Here is a tiny trained network, its code and every weight. The questions are about switching its units off for an input and a target symbol, where a switched-off unit gives its printed mean instead of its output.

import numpy as np


def w(rows, s, z=0):
    codes = np.array(rows[::2]) - 128.0
    scale = np.full(codes.shape[1], s)
    scale[-1] = z or s
    return codes * scale


def norm(h):
    return h / np.sqrt((h * h).mean(-1, keepdims=True) + 1e-5)


def softmax(a):
    e = np.exp(a - a.max(-1, keepdims=True))
    return e / e.sum(-1, keepdims=True)


def log_softmax(a):
    a = a - a.max(-1, keepdims=True)
    return a - np.log(np.exp(a).sum(-1, keepdims=True))


def net(x, mask):
    ids = ['αβγδζθλμξπστφω'.index(c) for c in x.split()]
    T = len(ids)
    res = E[ids] + P[:T]
    u = 0
    for l in range(3):
        r = norm(res)
        for j in range(2):
            rows = slice(4 * j, 4 * j + 4)
            q, k, v = (r @ M[l][rows].T for M in (Q, K, V))
            z = softmax(np.where(np.tri(T) > 0, q @ k.T / 4**0.5, -1e9)) @ v
            o = O[l][rows]
            res = res + np.where(mask[u + j], z, o[:, -1]) @ o[:, :-1]
        u += 2
    return log_softmax(norm(res)[-1] @ U[:, :-1].T + U[:, -1])


Q, K, V, O = {}, {}, {}, {}
E = w([
[155,109,132,138,103,110,135,134,192],'α',
[95,128,114,136,252,88,111,128,128],'β',
[138,118,82,99,80,108,98,180,172],'γ',
[152,81,143,143,110,124,122,154,142],'δ',
[108,102,180,151,111,142,167,113,141],'ζ',
[80,156,127,95,94,145,147,148,134],'θ',
[98,106,126,79,70,110,74,160,124],'λ',
[93,84,191,143,70,119,57,150,35],'μ',
[155,72,238,95,42,85,47,165,118],'ξ',
[137,85,141,110,109,146,69,74,168],'π',
[86,95,139,147,93,147,98,94,25],'σ',
[155,126,125,74,112,94,104,49,100],'τ',
[182,96,142,97,132,84,145,128,56],'φ',
[161,148,188,99,187,189,102,122,84],'ω',
],0.015)
P = w([
[145,217,170,177,78,90,82,145,146],'0',
[131,193,180,166,89,97,96,142,136],'1',
[122,180,177,151,94,102,93,134,127],'2',
[114,151,177,139,103,107,102,137,127],'3',
[107,131,174,130,113,110,105,133,120],'4',
[106,111,170,122,119,116,105,133,117],'5',
[91,98,165,107,124,118,110,134,113],'6',
[93,86,168,95,130,127,123,132,120],'7',
[87,71,158,85,137,133,128,133,116],'8',
[82,58,157,66,147,138,128,130,114],'9',
[73,37,143,58,147,149,136,120,115],'10',
[73,31,141,46,154,156,135,125,116],'11',
[67,2,134,35,170,150,140,112,129],'12',
],0.0096)
Q[0] = w([
[138,92,164,135,132,139,145,166,168],'0.h1',
[100,112,157,50,113,91,37,164,163],'0.h1',
[134,74,137,141,109,91,97,101,119],'0.h1',
[163,131,152,165,146,120,138,50,96],'0.h1',
[132,129,50,171,104,146,156,136,190],'0.h2',
[186,151,10,165,162,138,199,134,179],'0.h2',
[124,127,132,136,70,113,141,191,173],'0.h2',
[173,185,53,153,121,124,143,140,132],'0.h2',
],0.011)
K[0] = w([
[81,156,114,106,141,123,103,168,166],'0.h1',
[67,83,135,135,245,92,126,104,101],'0.h1',
[81,90,94,92,133,124,160,101,129],'0.h1',
[159,128,109,58,116,175,170,100,122],'0.h1',
[165,129,172,124,23,110,137,117,133],'0.h2',
[182,202,190,170,2,146,126,153,138],'0.h2',
[103,52,183,80,106,139,123,107,160],'0.h2',
[181,172,181,115,33,203,120,148,92],'0.h2',
],0.0096)
V[0] = w([
[104,119,119,102,150,102,172,114,165],'0.h1',
[149,82,178,118,120,152,140,93,77],'0.h1',
[67,70,132,125,176,109,100,125,133],'0.h1',
[90,91,150,121,88,141,119,127,144],'0.h1',
[88,105,156,156,125,184,71,107,187],'0.h2',
[101,110,254,82,103,73,135,166,132],'0.h2',
[99,134,75,150,111,74,109,43,178],'0.h2',
[159,99,149,83,99,174,106,74,64],'0.h2',
],0.0068)
O[0] = w([
[158,178,134,46,105,156,219,142,142,115],'0.h1',
[138,77,217,220,121,124,160,87,85,147],'0.h1',
[102,102,214,54,59,123,152,176,186,216],'0.h1',
[66,90,157,153,110,184,118,85,97,133],'0.h1',
[129,111,158,157,179,161,121,180,207,156],'0.h2',
[23,217,232,96,94,40,179,178,214,253],'0.h2',
[137,151,219,166,55,219,113,104,124,128],'0.h2',
[94,178,2,129,206,132,124,43,229,98],'0.h2',
],0.0046,0.006)
Q[1] = w([
[97,98,145,135,83,149,162,173,89],'1.h1',
[94,134,121,95,105,94,104,119,171],'1.h1',
[100,120,180,119,144,108,186,161,167],'1.h1',
[159,151,109,122,77,149,120,128,85],'1.h1',
[246,125,76,119,135,156,184,205,102],'1.h2',
[184,148,48,214,123,195,135,145,135],'1.h2',
[185,148,94,185,121,111,95,59,152],'1.h2',
[103,68,133,133,131,136,118,166,179],'1.h2',
],0.013)
K[1] = w([
[58,149,182,128,130,74,119,220,61],'1.h1',
[70,94,179,79,120,162,186,173,214],'1.h1',
[132,128,150,46,187,111,151,191,172],'1.h1',
[88,183,140,193,70,68,113,138,82],'1.h1',
[126,195,128,254,69,119,97,182,175],'1.h2',
[117,203,89,237,103,17,82,122,182],'1.h2',
[89,220,91,204,186,56,110,122,166],'1.h2',
[41,88,88,37,101,158,144,91,135],'1.h2',
],0.0086)
V[1] = w([
[120,79,92,129,61,146,171,91,155],'1.h1',
[154,104,135,97,126,98,174,145,97],'1.h1',
[95,144,164,149,99,126,111,151,111],'1.h1',
[109,96,130,137,111,134,165,143,112],'1.h1',
[162,94,118,155,36,97,183,141,105],'1.h2',
[143,128,126,102,79,116,114,11,143],'1.h2',
[163,117,139,149,113,147,113,116,188],'1.h2',
[183,119,147,97,204,92,136,117,132],'1.h2',
],0.011)
O[1] = w([
[208,230,172,202,88,125,199,206,12,2],'1.h1',
[135,157,145,173,110,207,100,99,192,127],'1.h1',
[217,88,47,101,199,142,158,63,172,241],'1.h1',
[200,139,165,137,93,177,118,102,94,119],'1.h1',
[254,192,117,250,12,107,216,104,54,103],'1.h2',
[247,181,132,99,39,230,13,22,138,128],'1.h2',
[220,101,167,148,217,191,72,178,83,94],'1.h2',
[119,84,169,34,214,19,65,85,104,143],'1.h2',
],0.0055,0.008)
Q[2] = w([
[60,107,98,171,141,191,114,77,224],'2.h1',
[200,145,23,189,216,163,101,95,5],'2.h1',
[125,77,128,122,162,193,176,236,120],'2.h1',
[154,214,101,193,194,118,216,178,78],'2.h1',
[150,45,147,54,143,133,254,207,147],'2.h2',
[77,121,198,147,80,186,147,175,183],'2.h2',
[80,107,151,119,140,122,116,33,195],'2.h2',
[87,74,247,71,10,64,174,134,154],'2.h2',
],0.0091)
K[2] = w([
[160,24,114,109,1,190,148,89,68],'2.h1',
[221,242,94,245,133,117,96,167,160],'2.h1',
[77,129,184,165,114,201,120,218,151],'2.h1',
[118,169,134,232,98,48,84,187,175],'2.h1',
[110,52,174,66,134,140,194,230,155],'2.h2',
[55,71,155,67,85,151,90,115,95],'2.h2',
[149,164,130,33,72,91,83,122,96],'2.h2',
[140,16,156,27,71,103,166,103,59],'2.h2',
],0.0083)
V[2] = w([
[143,87,72,158,108,62,212,53,43],'2.h1',
[212,135,151,57,116,54,214,129,175],'2.h1',
[168,124,129,124,77,1,11,192,120],'2.h1',
[87,79,166,146,32,84,67,171,103],'2.h1',
[121,55,149,203,128,114,160,105,76],'2.h2',
[64,78,123,101,156,103,162,48,151],'2.h2',
[102,171,198,98,101,114,74,151,137],'2.h2',
[109,114,26,101,83,127,223,89,160],'2.h2',
],0.0071)
O[2] = w([
[135,80,127,112,2,69,153,85,159,62],'2.h1',
[181,198,139,37,141,86,142,118,88,156],'2.h1',
[109,67,123,95,159,153,152,74,4,161],'2.h1',
[94,136,156,158,83,168,177,111,82,194],'2.h1',
[101,110,157,176,239,110,136,119,124,97],'2.h2',
[179,166,119,158,165,146,200,73,101,254],'2.h2',
[108,174,179,105,85,123,150,160,95,210],'2.h2',
[156,123,56,93,185,167,169,113,119,144],'2.h2',
],0.0086,0.0058)
U = w([
[189,105,175,127,84,50,61,202,111,108],'α',
[197,20,98,124,140,147,151,177,145,44],'β',
[128,67,50,62,73,146,112,208,74,117],'γ',
[223,93,101,171,189,110,157,137,65,211],'δ',
[179,209,202,165,143,78,161,126,196,101],'ζ',
[146,203,43,121,128,119,163,167,163,252],'θ',
[77,218,89,89,118,229,192,122,64,66],'λ',
[40,126,129,196,101,166,183,96,56,88],'μ',
[57,188,244,131,79,91,116,148,40,11],'ξ',
[167,164,174,163,201,254,68,142,114,157],'π',
[94,79,96,191,63,154,118,64,243,135],'σ',
[173,183,116,86,88,203,30,26,147,106],'τ',
[163,156,101,84,87,33,160,14,90,113],'φ',
[60,65,88,59,165,89,69,97,183,178],'ω',
],0.0066,0.0032)

Each question gives the input, a string of symbols that net reads in full, and the target symbol t.
The units are the heads (4 rows each of Q, K, V and O). Each row of codes is followed by its name. A weight is (code - 128) times the scale printed after its matrix; where a second scale follows, it is the last column's (O and U).
mask holds one flag per head, layer by layer. A switched-off head (its flag False) gives its mean, the last column of its rows in O, instead of its output. The means were averaged over made-up inputs and are rounded, as every weight is.
A unit's drop is (log p(t) with every unit on - log p(t) with that unit switched off) / (log p(t) with every unit on - log p(t) with every unit switched off).
The circuit of an input: a set's keep is (log p(t) with only the set's units on - log p(t) with every unit switched off) / (log p(t) with every unit on - log p(t) with every unit switched off). Starting from all 6 units, units are removed one at a time, each time the one whose removal leaves the highest keep (on an exact tie, the one counted first), for as long as the keep stays at least 0.8.
units of the circuit, in order: the units of the circuit, biggest drop first
unit that matters most: the unit with the biggest drop
heads that matter: for each layer, one digit per head in row order, 1 if its drop is at least 0.15 and else 0, layers parted by /
input ξ φ θ θ, target φ: unit that matters most -> 2.h1
input φ σ θ ω α θ π ζ, target π: units of the circuit, in order -> 1.h2, 0.h2, 0.h1, 2.h1
input λ ω φ, target ω: units of the circuit, in order -> 1.h2, 0.h2
input γ θ α, target θ: units of the circuit, in order -> 0.h1, 1.h2, 1.h1
input α α ω φ φ α ζ, target φ: units of the circuit, in order -> 2.h1, 1.h2
input γ ω ξ, target ω: heads that matter -> 01 / 00 / 00
input ω α τ λ β γ φ β α, target φ: heads that matter -> 00 / 11 / 10
input π θ β τ β γ γ σ β β π, target τ: heads that matter -> 00 / 01 / 00
input α θ ω μ, target ω: heads that matter -> 01 / 01 / 00
input μ θ ω ω σ β α μ β, target μ: heads that matter -> 00 / 01 / 10
input π α ω, target ω: units of the circuit, in order -> 1.h2, 0.h2
input ω σ λ ω θ β ζ, target σ: units of the circuit, in order -> 1.h1, 2.h1, 1.h2, 0.h1
input σ π θ, target σ: heads that matter -> 10 / 11 / 10
input γ ω γ μ, target ω: unit that matters most -> 0.h2
input λ ζ π γ τ φ ζ π, target φ: units of the circuit, in order -> 2.h1, 1.h1
input α ω δ γ γ π, target π: units of the circuit, in order -> 1.h2, 2.h1
input γ α λ ζ γ β β π π γ τ φ λ, target φ: heads that matter -> 00 / 01 / 10
input τ λ β β θ δ μ π ξ ξ ζ σ τ, target τ: heads that matter -> 00 / 11 / 00
input ω ζ π δ α π δ, target π: heads that matter -> 00 / 01 / 00
input φ β μ γ δ φ α, target ζ: unit that matters most -> 0.h2
input μ τ θ θ, target τ: units of the circuit, in order -> 1.h2, 0.h1, 0.h2
input θ μ μ, target μ: units of the circuit, in order -> 1.h2, 2.h1
input ζ ζ σ γ ω τ ζ δ α ξ, target ξ: units of the circuit, in order -> 2.h2, 1.h1
input σ ζ μ τ ω, target ω: units of the circuit, in order -> 0.h2, 1.h2
input ζ θ λ ω σ β π, target τ: heads that matter -> 01 / 01 / 00
input σ φ θ α α ζ γ μ ζ, target μ: units of the circuit, in order -> 2.h1, 0.h2
input ω γ γ ξ γ ζ, target ξ: unit that matters most -> 2.h2
input ζ ξ ξ π β φ θ σ σ β σ, target σ: heads that matter -> 00 / 01 / 10
input π β γ σ φ, target δ: units of the circuit, in order -> 1.h2, 2.h2, 2.h1
